Below are the code and all the weights of a small trained network. Each question names an input and a class and asks about switching units off, where a switched-off unit gives its printed mean instead of its output.

import numpy as np


def w(rows, s, z=0):
    codes = np.array(rows[::2]) - 128.0
    scale = np.full(codes.shape[1], s)
    scale[-1] = z or s
    return codes * scale


def norm(h):
    return h / np.sqrt((h * h).mean(-1, keepdims=True) + 1e-5)


def f(y):
    return np.maximum(y, 0)


def log_softmax(a):
    a = a - a.max(-1, keepdims=True)
    return a - np.log(np.exp(a).sum(-1, keepdims=True))


def net(x, mask):
    res = np.array(x, float).reshape(1, 6) / 4 @ E
    u = 0
    for l in range(4):
        y = f(norm(res) @ A[l][:, :-1].T + A[l][:, -1])
        res = res + np.where(mask[u : u + 4], y, B[l][:, -1]) @ B[l][:, :-1]
        u += 4
    return log_softmax(norm(res)[-1] @ U[:, :-1].T + U[:, -1])


A, B = {}, {}
E = w([
[168,119,143,79,205,142,68],'x0',
[158,135,113,182,107,149,137],'x1',
[137,132,142,80,91,102,171],'x2',
[212,2,123,140,53,130,114],'x3',
[192,164,54,170,138,113,167],'x4',
[122,129,131,124,148,76,61],'x5',
],0.0082)
A[0] = w([
[95,121,175,226,84,202,106,181],'0.n0',
[103,163,100,99,73,111,254,198],'0.n1',
[80,214,118,60,177,121,92,66],'0.n2',
[64,190,107,106,140,78,121,8],'0.n3',
],0.0099,0.0016)
B[0] = w([
[26,118,23,134,92,113,144,214],'0.n0',
[113,103,88,38,116,250,148,254],'0.n1',
[88,87,92,188,155,89,87,248],'0.n2',
[104,119,153,182,166,107,194,212],'0.n3',
],0.011,0.0065)
A[1] = w([
[242,71,171,158,160,254,214,79],'1.n0',
[71,242,28,115,191,197,241,189],'1.n1',
[173,210,184,118,47,61,190,4],'1.n2',
[91,96,76,174,8,165,216,169],'1.n3',
],0.0045,0.0011)
B[1] = w([
[25,217,81,206,2,107,63,173],'1.n0',
[7,57,122,35,96,17,166,254],'1.n1',
[85,158,126,188,132,111,129,129],'1.n2',
[138,197,90,89,90,168,99,243],'1.n3',
],0.0087,0.0059)
A[2] = w([
[137,165,1,180,166,207,130,251],'2.n0',
[84,62,150,107,97,100,82,162],'2.n1',
[151,161,145,117,138,107,139,64],'2.n2',
[126,140,132,90,82,96,190,41],'2.n3',
],0.0088,0.0027)
B[2] = w([
[112,125,117,119,115,81,210,254],'2.n0',
[129,104,127,186,156,245,79,223],'2.n1',
[154,150,168,110,92,128,145,128],'2.n2',
[154,100,101,215,106,155,149,167],'2.n3',
],0.011,0.0075)
A[3] = w([
[97,165,173,135,156,116,130,33],'3.n0',
[126,157,109,50,45,176,121,3],'3.n1',
[188,108,3,193,121,114,81,211],'3.n2',
[93,189,136,109,204,123,146,154],'3.n3',
],0.0078,0.0018)
B[3] = w([
[113,113,145,140,105,107,109,145],'3.n0',
[85,163,190,129,106,93,165,217],'3.n1',
[58,205,44,68,197,238,179,254],'3.n2',
[159,109,255,186,151,95,150,187],'3.n3',
],0.0098,0.0054)
U = w([
[139,88,146,89,92,230,47,77],'0',
[184,209,105,94,133,88,168,3],'1',
[50,121,64,79,26,194,246,218],'2',
[57,115,195,160,125,39,141,96],'3',
[147,137,185,106,99,132,140,50],'4',
],0.011,0.0032)

Each question gives the input, the list of numbers given to net, and the class t.
The units are the neurons (one row each of A and B). Each row of codes is followed by its name. A weight is (code - 128) times the scale printed after its matrix; where a second scale follows, it is the last column's (A, B and U).
mask holds one flag per neuron, layer by layer. A switched-off neuron (its flag False) gives its mean, the last column of its row in B, instead of its output. The means were averaged over made-up inputs and are rounded, as every weight is.
A unit's drop is (log p(t) with every unit on - log p(t) with that unit switched off) / (log p(t) with every unit on - log p(t) with every unit switched off).
The circuit of an input: a set's keep is (log p(t) with only the set's units on - log p(t) with every unit switched off) / (log p(t) with every unit on - log p(t) with every unit switched off). Starting from the 12 units with the biggest drops (on a tie, the unit counted first), units are removed one at a time, each time the one whose removal leaves the highest keep (on an exact tie, the one counted first), for as long as the keep stays at least 0.8.
units of the circuit, in order: the units of the circuit, biggest drop first
most important unit: the unit with the biggest drop
k most important neurons: the k neurons with the biggest drops, biggest first
k most important neurons of layer l: the k neurons of layer l with the biggest drops, biggest first
drop of u: that unit's drop, to one decimal
input [7,-1,-2,2,2,2], class 0: 2 most important neurons -> 0.n1, 0.n0
input [7,2,1,-6,-8,-7], class 0: most important unit -> 2.n0
input [5,5,4,6,-8,-5], class 0: units of the circuit, in order -> 2.n0, 2.n1
input [-4,-4,5,-1,-8,7], class 0: units of the circuit, in order -> 2.n1, 2.n0
input [-4,2,6,-2,-8,5], class 0: units of the circuit, in order -> 2.n0, 2.n1, 3.n2
input [5,-2,8,2,4,3], class 1: units of the circuit, in order -> 0.n1, 1.n1, 0.n0
input [1,7,7,-4,3,8], class 3: 2 most important neurons -> 0.n3, 0.n0
input [-3,-5,-7,-4,2,-2], class 3: 2 most important neurons -> 0.n3, 3.n2
input [0,-6,-8,5,1,4], class 0: 2 most important neurons of layer 0 -> 0.n1, 0.n0
input [5,3,3,-2,-6,-3], class 0: 2 most important neurons of layer 0 -> 0.n3, 0.n0
input [7,-2,8,0,6,3], class 1: 2 most important neurons of layer 2 -> 2.n1, 2.n3
input [2,0,0,-4,-8,-7], class 0: 2 most important neurons of layer 3 -> 3.n1, 3.n2
input [3,8,8,-2,-3,4], class 3: 2 most important neurons of layer 1 -> 1.n3, 1.n0
input [6,-8,8,4,-2,5], class 0: most important neuron -> 2.n1
input [8,8,3,-5,-4,8], class 3: drop of 0.n1 -> 0.1
